Each row is followed by its group and then its class within the group.
[  4.6   0.1   0.0   1.8 -36.8  19.0 -18.2   5.0  13.0 -10.7  11.0 -16.9
  -4.9   6.4  23.5  10.0  -6.9  -2.6   3.4   7.6   6.2   4.2  -0.1   7.6
  10.7  18.0  -3.7  -2.2   2.1  -9.2  -5.4 -15.5  -4.3  -6.2  -9.3  -2.4
  37.1  -3.4   0.9   7.0 -12.9]  R/F
[ -1.4   6.9  -2.6   8.6  -2.3  -0.7  -6.2   2.7  -0.7   5.9   0.9   6.6
  -5.0  -2.8   6.8  -0.2  -1.7  10.0  -7.9   1.8  -7.6   2.2  -3.1  27.7
  -1.8  21.8  -3.6  -2.6 -11.2   0.3 -13.2 -37.1   0.0  -6.2   0.9 -15.9
  14.3  -8.8   4.0  -9.6 -10.2]  B/X
[ -4.3 -10.6  -0.5  25.9  -3.7  -5.2  -4.5   1.1  -6.6 -18.4   7.2  -8.3
  11.0  12.5   0.9  -5.0  -1.7  10.6  -8.3   8.6  -7.4  -2.7   2.4  14.2
 -22.7   7.3   1.3 -14.8 -20.1  19.6   8.2  11.4  24.4 -18.9 -23.1   5.7
  27.1  -8.7   7.4   3.1   2.6]  K/V
[-15.4   4.1   8.8   5.4  -8.1 -12.8  -3.8  -4.0  -5.8  15.3  -9.0  -0.6
  -6.0   2.2   2.5  -4.4   2.5   3.9 -13.7  13.4  -4.8  -6.4   4.4 -22.9
   5.3   4.6   5.0  -1.6  -2.8  -6.9   0.5   1.1   9.5  14.6   4.5 -13.6
  -5.6   8.3  -8.8 -23.4  15.4]  C/Z
[-12.9 -50.2  19.5 -27.9  21.2 -17.0   6.8  -1.3 -72.3 -49.3 -20.9 -72.3
  -0.6 -16.2 -34.6 -15.5   3.8 -27.1 -18.6 -39.9  13.2  -2.4  -2.1  13.3
  -4.7  36.3 -10.8   7.0  11.0   4.3  19.6  -1.7  -2.2  34.7   8.5  -1.7
 -33.1 -26.3  -9.1   4.9  24.8]  R/L
[-15.4   5.6   9.0  16.7  -2.4 -14.4 -31.8   6.4 -16.6  -4.7  13.4 -16.6
 -13.8   2.6  -4.1  -3.2  -1.4   5.5  -5.7  10.2  -6.9  -5.1   4.7   0.4
 -11.2  21.9  -7.4   5.7  -4.3  -2.1  -0.8   6.7   3.5   3.3   6.3 -11.0
  -2.2   5.6  -9.9 -22.8  10.2]  C/A
[ -4.6  -7.0   0.2  13.0   4.9  -6.7  -5.5   9.9 -17.3  13.7  -8.9  -7.1
  10.6  13.7  -8.4  17.7  -1.6  13.3 -41.2   3.4  -2.2  -3.8  -4.7 -10.5
 -17.3 -12.6  12.0  -5.6 -18.7  16.2 -11.8 -11.5  38.1  -3.1 -11.9  -1.3
  -0.4  -0.4  -3.8 -23.6  17.9]  C/A
[ -2.8 -19.7   5.6  31.9  -5.0   0.0 -11.5  -4.2 -28.7 -29.0  15.9 -41.1
   1.0  18.5  -1.5 -13.4  -5.3  15.0  -3.6  10.4  -2.6  -8.0  -6.6  21.6
 -28.6  13.5 -16.3 -14.1 -22.9  10.8   8.4  14.1  24.7 -10.2 -11.1   2.0
  31.6 -15.8   2.9  -8.4   4.2]  K/V
[  5.9   7.5  -6.5  20.2 -37.7  10.0 -22.7   2.4   8.5  -0.5  29.1 -37.1
  -7.7  25.2  24.7  20.8 -17.4  13.5  -2.7  -0.4  -7.9  -7.5   4.5  -3.3
   1.8  26.2   2.6  -4.5 -20.7  -8.3  -4.9 -35.3  13.8 -38.2 -20.6  -9.0
  51.1   7.4   3.0  10.6  -2.8]  R/L
[-15.1  26.8  -2.1   8.6 -16.0  -8.7  11.5   5.2   0.6  -6.2 -10.1   7.2
   0.1   1.7   8.1   1.5   1.8   2.7  -9.0   9.1  -9.9  -4.7   2.2   6.1
 -16.2   8.6   2.5 -13.9  -5.5  12.8 -21.3 -13.0  15.7  -6.8  -0.4 -17.0
  27.1  -4.3   5.7 -23.2   2.7]  C/Z
[ -1.4 -21.8  -3.3  16.2 -29.5   2.4 -12.0  -1.7 -10.7 -33.1  -0.8 -50.6
  -9.7   8.1   7.2  -4.2  -9.1  -1.6  -0.9  -5.9  -5.4  -9.2  -1.5   6.0
  -1.7  45.4 -10.1   5.6 -13.0  -1.6   3.4 -18.2   3.5 -12.3  -7.4  -1.1
  20.8 -19.3  -5.3  10.3  -1.0]  R/L
[-16.1 -20.6  15.3   7.8   2.4  -6.3 -11.6  -1.9 -31.0 -49.2   8.1 -40.9
   6.4   8.9   0.1 -30.6  -5.3  -5.6  -8.3  -5.4   2.2 -15.3  -0.8  17.5
 -13.5  25.0 -17.7  -6.1  -9.2   5.4  11.8  12.9  14.2   9.2  -4.4  -6.6
   7.6 -15.7  -1.0 -13.6   5.3]  K/M
[  8.0 -12.1   1.8  -1.1  -4.9   2.5  -1.3   0.9  -7.2 -26.4   0.3 -33.3
   8.5   6.1  11.2  -4.4  -9.1  -5.5  -0.9  -2.6  -2.9  -6.8  -7.3   2.6
   2.2  20.1   2.0  -1.3  -4.4  -2.2  -6.1 -15.1   9.8  -4.6  -2.9   1.6
  15.4   2.4  -2.2   9.9   7.6]  R/F
